Below is a small trained network, with its code and all its weights. Each question gives an input and a class and asks what happens when units are switched off, that is, made to give their printed mean instead of their output.

import numpy as np


def w(rows, s, z=0):
    codes = np.array(rows[::2]) - 128.0
    scale = np.full(codes.shape[1], s)
    scale[-1] = z or s
    return codes * scale


def f(y):
    return y / 2 * (1 + np.tanh(0.7978845608 * (y + 0.044715 * y**3)))


def log_softmax(a):
    a = a - a.max(-1, keepdims=True)
    return a - np.log(np.exp(a).sum(-1, keepdims=True))


def net(x, mask):
    res = np.array(x, float).reshape(1, 7) / 4 @ E
    y = f(res @ A[0][:, :-1].T + A[0][:, -1])
    res = res + np.where(mask, y, B[0][:, -1]) @ B[0][:, :-1]
    return log_softmax(res[-1] @ U[:, :-1].T + U[:, -1])


A, B = {}, {}
E = w([
[162,91,121,124,83,78,89,128,177,125,71],'x0',
[107,152,139,136,180,109,129,111,92,76,109],'x1',
[75,48,185,98,86,161,43,99,189,32,83],'x2',
[211,160,131,149,204,61,202,78,184,42,28],'x3',
[63,92,144,76,188,199,187,129,126,85,202],'x4',
[167,120,196,148,121,118,146,96,136,111,73],'x5',
[124,66,2,68,208,147,135,56,178,109,160],'x6',
],0.0074)
A[0] = w([
[6,97,44,116,75,184,159,119,101,135,197,252],'N1',
[231,117,145,161,103,116,205,55,78,126,40,89],'N2',
[156,134,110,128,99,125,105,108,95,134,64,42],'N3',
[115,115,130,144,167,173,200,142,84,22,206,242],'N4',
[157,79,46,147,166,73,238,78,129,155,112,132],'N5',
[101,93,199,128,99,144,51,144,94,145,131,184],'N6',
[175,53,139,102,126,147,145,146,254,108,133,219],'N7',
],0.0074,0.0017)
B[0] = w([
[176,78,205,169,186,102,101,104,168,162,60,254],'N1',
[112,197,158,152,189,145,43,98,165,128,127,212],'N2',
[132,171,128,110,83,153,184,150,127,145,206,144],'N3',
[125,179,27,92,173,166,215,156,78,175,87,222],'N4',
[2,171,176,66,31,218,141,103,124,125,236,216],'N5',
[101,46,209,228,85,225,174,59,216,37,60,193],'N6',
[189,93,84,123,205,136,157,111,191,55,109,186],'N7',
],0.0077,0.0091)
U = w([
[204,53,98,253,131,84,171,200,90,113,50,206],'0',
[132,141,110,133,145,91,151,135,177,146,186,179],'1',
[11,102,145,177,66,130,173,129,165,94,204,2],'2',
],0.0063,0.0023)

Each question gives the input, the list of numbers given to net, and the class t.
The units are the neurons (one row each of A and B). Each row of codes is followed by its name. A weight is (code - 128) times the scale printed after its matrix; where a second scale follows, it is the last column's (A, B and U).
mask holds one flag per neuron, in row order. A switched-off neuron (its flag False) gives its mean, the last column of its row in B, instead of its output. The means were averaged over made-up inputs and are rounded, as every weight is.
A unit's drop is (log p(t) with every unit on - log p(t) with that unit switched off) / (log p(t) with every unit on - log p(t) with every unit switched off).
The circuit of an input: a set's keep is (log p(t) with only the set's units on - log p(t) with every unit switched off) / (log p(t) with every unit on - log p(t) with every unit switched off). Starting from all 7 units, units are removed one at a time, each time the one whose removal leaves the highest keep (on an exact tie, the one counted first), for as long as the keep stays at least 0.8.
circuit, biggest first: the units of the circuit, biggest drop first
unit that matters most: the unit with the biggest drop
k most important neurons: the k neurons with the biggest drops, biggest first
drop of u: that unit's drop, to one decimal
input [-6,-1,-8,8,-8,0,4], class 2: unit that matters most -> N5
input [6,-6,5,-2,8,-2,1], class 0: circuit, biggest first -> (N5 N1)
input [7,-1,-5,3,-1,-2,-4], class 1: circuit, biggest first -> (N6 N2 N1)
input [5,-7,6,-8,5,-3,5], class 0: circuit, biggest first -> (N1 N5)
input [-1,-2,2,-7,7,-3,7], class 0: 2 most important neurons -> (N1 N5)
input [-5,-8,4,6,4,1,-3], class 0: 2 most important neurons -> (N5 N7)
input [2,-5,-4,8,7,2,-6], class 1: circuit, biggest first -> (N6 N2)
input [-5,2,2,2,4,-4,0], class 0: circuit, biggest first -> (N5 N4)
input [0,-7,4,-5,-5,-7,5], class 0: 2 most important neurons -> (N5 N1)
input [-3,-6,-8,2,-4,8,-8], class 1: circuit, biggest first -> (N2 N1)
input [7,-6,3,2,6,-4,-3], class 0: 3 most important neurons -> (N5 N7 N2)
input [-2,4,5,3,8,0,-6], class 0: 2 most important neurons -> (N5 N4)
input [-5,-1,-1,6,-4,5,4], class 2: 3 most important neurons -> (N5 N1 N4)
input [0,3,5,4,8,-3,-3], class 0: 3 most important neurons -> (N5 N4 N2)
input [1,-5,-1,-5,0,6,0], class 0: 2 most important neurons -> (N5 N2)
input [3,1,-7,1,0,4,-4], class 1: 3 most important neurons -> (N6 N2 N1)
input [2,6,-4,6,2,4,-4], class 1: 2 most important neurons -> (N2 N6)
input [0,-5,-7,1,8,6,8], class 2: drop of N1 -> -0.1
input [-7,-8,7,-6,-6,1,4], class 0: drop of N1 -> 0.4
input [8,8,1,-8,-1,5,7], class 0: drop of N7 -> 0.0
